Below are the code and all the weights of a small trained network. Each question names an input and a target symbol and asks about switching units off, where a switched-off unit gives its printed mean instead of its output.

import numpy as np


def w(rows, s, z=0):
    codes = np.array(rows[::2]) - 128.0
    scale = np.full(codes.shape[1], s)
    scale[-1] = z or s
    return codes * scale


def f(y):
    return y / 2 * (1 + np.tanh(0.7978845608 * (y + 0.044715 * y**3)))


def softmax(a):
    e = np.exp(a - a.max(-1, keepdims=True))
    return e / e.sum(-1, keepdims=True)


def log_softmax(a):
    a = a - a.max(-1, keepdims=True)
    return a - np.log(np.exp(a).sum(-1, keepdims=True))


def net(x, mask):
    ids = ['βεηθμξπστφ'.index(c) for c in x.split()]
    T = len(ids)
    res = E[ids] + P[:T]
    u = 0
    for l in range(3):
        r = res
        for j in range(3):
            rows = slice(2 * j, 2 * j + 2)
            q, k, v = (r @ M[l][rows].T for M in (Q, K, V))
            z = softmax(np.where(np.tri(T) > 0, q @ k.T / 2**0.5, -1e9)) @ v
            o = O[l][rows]
            res = res + np.where(mask[u + j], z, o[:, -1]) @ o[:, :-1]
        u += 3
        y = f(res @ A[l][:, :-1].T + A[l][:, -1])
        res = res + np.where(mask[u : u + 4], y, B[l][:, -1]) @ B[l][:, :-1]
        u += 4
    return log_softmax(res[-1] @ U[:, :-1].T + U[:, -1])


Q, K, V, O, A, B = {}, {}, {}, {}, {}, {}
E = w([
[103,75,114,109,154,132,85,37],'β',
[123,100,85,209,81,184,156,90],'ε',
[154,103,78,187,137,112,129,81],'η',
[174,150,89,223,133,147,153,145],'θ',
[117,94,173,217,162,110,187,153],'μ',
[101,19,72,150,132,126,156,151],'ξ',
[68,52,143,121,76,61,206,112],'π',
[65,159,195,249,208,100,179,172],'σ',
[111,221,142,175,162,85,57,136],'τ',
[75,114,227,214,186,184,106,66],'φ',
],0.02)
P = w([
[185,49,86,201,157,2,161,75],'0',
[171,82,114,183,138,45,129,82],'1',
[157,93,133,156,125,66,129,90],'2',
[134,125,127,140,148,103,119,94],'3',
[115,152,128,112,168,134,126,102],'4',
[100,159,132,117,182,169,123,104],'5',
[79,165,129,112,201,196,120,110],'6',
],0.0091)
Q[0] = w([
[67,36,42,239,153,160,197,109],'L0H1',
[160,135,76,240,94,144,222,178],'L0H1',
[115,147,42,130,160,99,114,103],'L0H2',
[138,106,114,191,126,107,143,144],'L0H2',
[109,103,66,219,191,71,147,161],'L0H3',
[133,89,42,156,171,253,170,62],'L0H3',
],0.012)
K[0] = w([
[3,92,205,54,122,239,200,138],'L0H1',
[1,177,112,168,42,219,217,190],'L0H1',
[112,162,136,55,107,144,96,167],'L0H2',
[145,132,214,131,125,146,126,199],'L0H2',
[5,230,232,80,104,135,167,214],'L0H3',
[137,138,138,39,96,240,140,152],'L0H3',
],0.0089)
V[0] = w([
[127,173,136,123,114,101,87,84],'L0H1',
[130,107,145,98,130,209,124,198],'L0H1',
[136,125,108,145,120,114,254,122],'L0H2',
[88,118,178,191,226,119,120,177],'L0H2',
[98,128,161,121,122,143,167,32],'L0H3',
[60,160,186,95,88,86,138,106],'L0H3',
],0.0073)
O[0] = w([
[172,48,183,72,175,119,121,197,92],'L0H1',
[108,126,103,43,129,136,129,136,58],'L0H1',
[176,136,133,98,177,125,76,131,194],'L0H2',
[121,131,167,86,27,122,107,108,255],'L0H2',
[144,99,146,171,90,113,40,254,166],'L0H3',
[100,86,167,39,113,44,213,141,106],'L0H3',
],0.0072,0.009)
A[0] = w([
[63,251,250,169,78,96,154,176,67],'L0N1',
[125,191,111,176,176,149,122,136,38],'L0N2',
[238,191,187,181,122,216,227,215,117],'L0N3',
[109,88,230,48,170,51,255,118,3],'L0N4',
],0.0058,0.0052)
B[0] = w([
[172,100,109,113,207,124,117,195,254],'L0N1',
[86,34,146,48,233,123,87,146,122],'L0N2',
[30,61,88,121,111,44,114,2,157],'L0N3',
[91,186,31,225,98,177,32,158,136],'L0N4',
],0.0077,0.0041)
Q[1] = w([
[118,134,151,181,109,74,75,133],'L1H1',
[78,82,129,179,111,118,167,99],'L1H1',
[44,171,205,126,154,163,55,113],'L1H2',
[114,146,189,99,146,8,109,183],'L1H2',
[159,85,70,132,117,122,171,85],'L1H3',
[72,104,185,225,198,157,131,73],'L1H3',
],0.011)
K[1] = w([
[87,132,161,129,141,144,155,132],'L1H1',
[123,146,135,121,136,126,116,157],'L1H1',
[176,133,177,95,188,170,47,119],'L1H2',
[152,159,158,154,147,7,94,116],'L1H2',
[53,158,135,136,157,130,92,171],'L1H3',
[81,142,96,50,111,130,100,155],'L1H3',
],0.014)
V[1] = w([
[155,135,162,114,64,105,222,101],'L1H1',
[173,115,107,111,148,149,46,99],'L1H1',
[125,20,108,78,109,123,196,119],'L1H2',
[49,144,188,166,145,89,162,48],'L1H2',
[92,115,188,146,245,35,94,28],'L1H3',
[116,119,123,66,62,102,3,74],'L1H3',
],0.0057)
O[1] = w([
[214,254,154,194,133,203,100,121,67],'L1H1',
[109,157,132,181,142,95,18,175,150],'L1H1',
[103,144,108,187,70,127,168,147,106],'L1H2',
[125,91,219,19,119,106,188,144,191],'L1H2',
[54,119,158,132,106,57,68,95,254],'L1H3',
[167,72,134,83,208,172,108,114,130],'L1H3',
],0.0072,0.0065)
A[1] = w([
[41,160,255,123,112,172,97,133,149],'L1N1',
[143,219,164,92,164,93,77,81,66],'L1N2',
[175,137,125,86,122,191,33,120,109],'L1N3',
[143,138,176,129,217,70,99,175,2],'L1N4',
],0.0073,0.0038)
B[1] = w([
[255,43,25,178,177,196,193,201,255],'L1N1',
[244,73,144,105,126,171,135,28,156],'L1N2',
[32,188,158,65,77,14,185,102,133],'L1N3',
[100,205,36,148,141,87,150,226,237],'L1N4',
],0.0071,0.0053)
Q[2] = w([
[70,90,159,212,161,61,167,80],'L2H1',
[120,175,62,194,153,105,70,129],'L2H1',
[141,91,166,133,187,183,116,147],'L2H2',
[95,160,57,51,95,24,100,115],'L2H2',
[162,69,179,128,76,150,115,98],'L2H3',
[137,173,108,57,69,250,116,78],'L2H3',
],0.011)
K[2] = w([
[129,196,100,94,163,254,165,193],'L2H1',
[67,114,140,14,88,166,110,143],'L2H1',
[127,69,200,160,120,76,137,101],'L2H2',
[84,213,68,26,180,184,84,168],'L2H2',
[135,116,130,66,81,184,137,128],'L2H3',
[56,116,128,199,52,25,147,167],'L2H3',
],0.0091)
V[2] = w([
[58,90,48,211,111,43,111,169],'L2H1',
[144,199,109,171,178,108,61,167],'L2H1',
[66,159,208,216,204,124,171,150],'L2H2',
[255,189,151,60,123,82,95,129],'L2H2',
[93,117,120,99,21,81,113,98],'L2H3',
[190,105,97,145,133,107,148,131],'L2H3',
],0.0078)
O[2] = w([
[98,128,129,119,97,132,138,164,249],'L2H1',
[117,234,137,115,138,93,118,136,161],'L2H1',
[177,181,121,9,116,137,166,149,151],'L2H2',
[100,200,143,176,142,125,90,116,91],'L2H2',
[132,135,90,121,194,118,148,115,95],'L2H3',
[106,155,134,173,123,86,111,146,174],'L2H3',
],0.011,0.021)
A[2] = w([
[33,113,189,36,93,79,20,2,104],'L2N1',
[148,92,90,179,63,83,60,186,7],'L2N2',
[124,139,226,97,165,63,163,135,1],'L2N3',
[88,123,51,100,31,101,83,54,128],'L2N4',
],0.007)
B[2] = w([
[125,135,139,124,186,136,190,114,192],'L2N1',
[104,154,154,81,156,179,130,160,254],'L2N2',
[58,51,59,133,162,252,114,194,144],'L2N3',
[168,162,110,114,139,202,112,24,241],'L2N4',
],0.014,0.0089)
U = w([
[123,103,172,70,231,93,95,89,125],'β',
[149,122,53,194,112,170,87,114,183],'ε',
[194,131,158,154,163,106,111,96,173],'η',
[176,163,111,82,117,86,135,111,78],'θ',
[104,101,157,184,40,1,150,103,255],'μ',
[177,134,226,111,158,197,133,118,101],'ξ',
[139,132,144,137,139,107,117,114,79],'π',
[106,146,103,132,165,128,161,143,11],'σ',
[129,141,123,116,130,48,12,114,180],'τ',
[92,161,159,165,132,122,161,103,68],'φ',
],0.0087,0.0076)

Each question gives the input, a string of symbols that net reads in full, and the target symbol t.
The units are the heads (2 rows each of Q, K, V and O) and the neurons (one row each of A and B). Each row of codes is followed by its name. A weight is (code - 128) times the scale printed after its matrix; where a second scale follows, it is the last column's (O, A, B and U).
mask holds one flag per unit, layer by layer, with each layer's heads first. A switched-off unit (its flag False) gives its mean, the last column of its rows in O or B, instead of its output. The means were averaged over made-up inputs and are rounded, as every weight is.
A unit's drop is (log p(t) with every unit on - log p(t) with that unit switched off) / (log p(t) with every unit on - log p(t) with every unit switched off).
The circuit of an input: a set's keep is (log p(t) with only the set's units on - log p(t) with every unit switched off) / (log p(t) with every unit on - log p(t) with every unit switched off). Starting from the 12 units with the biggest drops (on a tie, the unit counted first), units are removed one at a time, each time the one whose removal leaves the highest keep (on an exact tie, the one counted first), for as long as the keep stays at least 0.8.
circuit, biggest first: the units of the circuit, biggest drop first
most important unit: the unit with the biggest drop
k most important neurons: the k neurons with the biggest drops, biggest first
which heads matter: for each layer, one digit per head in row order, 1 if its drop is at least 0.15 and else 0, layers parted by /
input π τ θ, target φ: which heads matter : 000 / 000 / 010
input ξ β σ π, target θ: circuit, biggest first : L0N1, L1N4, L2H2
input ξ μ φ η, target ξ: which heads matter : 000 / 000 / 001
input η ξ φ ξ μ σ θ, target θ: 2 most important neurons : L0N1, L0N3
input σ μ π, target θ: circuit, biggest first : L2H2
input τ ξ μ ε η τ, target ξ: circuit, biggest first : L0H1, L2H3, L1N1, L2N2
input μ η θ θ, target β: which heads matter : 001 / 000 / 000
input ξ τ ξ β η τ μ, target μ: circuit, biggest first : L2N4, L2N2
input η η φ μ τ π η, target φ: 3 most important neurons : L1N1, L0N1, L1N4
input σ μ θ, target θ: circuit, biggest first : L0N1, L1N4, L0N3, L2H2
input φ μ η, target ξ: which heads matter : 000 / 010 / 000
input ξ ε β, target β: circuit, biggest first : L2N1, L1H3
input η φ ξ θ, target ξ: circuit, biggest first : L2N2, L1N1, L2H3, L0H3
input σ φ β τ π, target φ: most important unit : L2H2
input τ μ σ ξ φ θ θ, target ξ: which heads matter : 001 / 000 / 001
input σ μ π θ, target μ: circuit, biggest first : L0H3, L2N4
input μ η μ μ θ, target η: which heads matter : 010 / 100 / 100
input ξ η ξ π η ξ, target μ: circuit, biggest first : L0H3, L2N4, L2N3, L2N1
input ξ θ η, target ε: circuit, biggest first : L1H2, L0H3
input ξ ξ β, target β: 3 most important neurons : L2N1, L1N1, L1N4
input σ ξ η η β θ, target β: most important unit : L1N1
input θ θ θ η, target β: 2 most important neurons : L2N1, L1N1
input ξ ξ ξ σ μ ξ ξ, target ε: 2 most important neurons : L0N3, L2N4
input η η σ ξ, target θ: which heads matter : 000 / 000 / 010
input ξ τ β η, target φ: 3 most important neurons : L1N4, L1N1, L2N1
input τ μ μ μ η τ ξ, target φ: which heads matter : 000 / 010 / 010
input θ τ ξ σ μ ξ, target θ: most important unit : L0N1
input ξ φ ε ξ, target ξ: which heads matter : 000 / 010 / 001
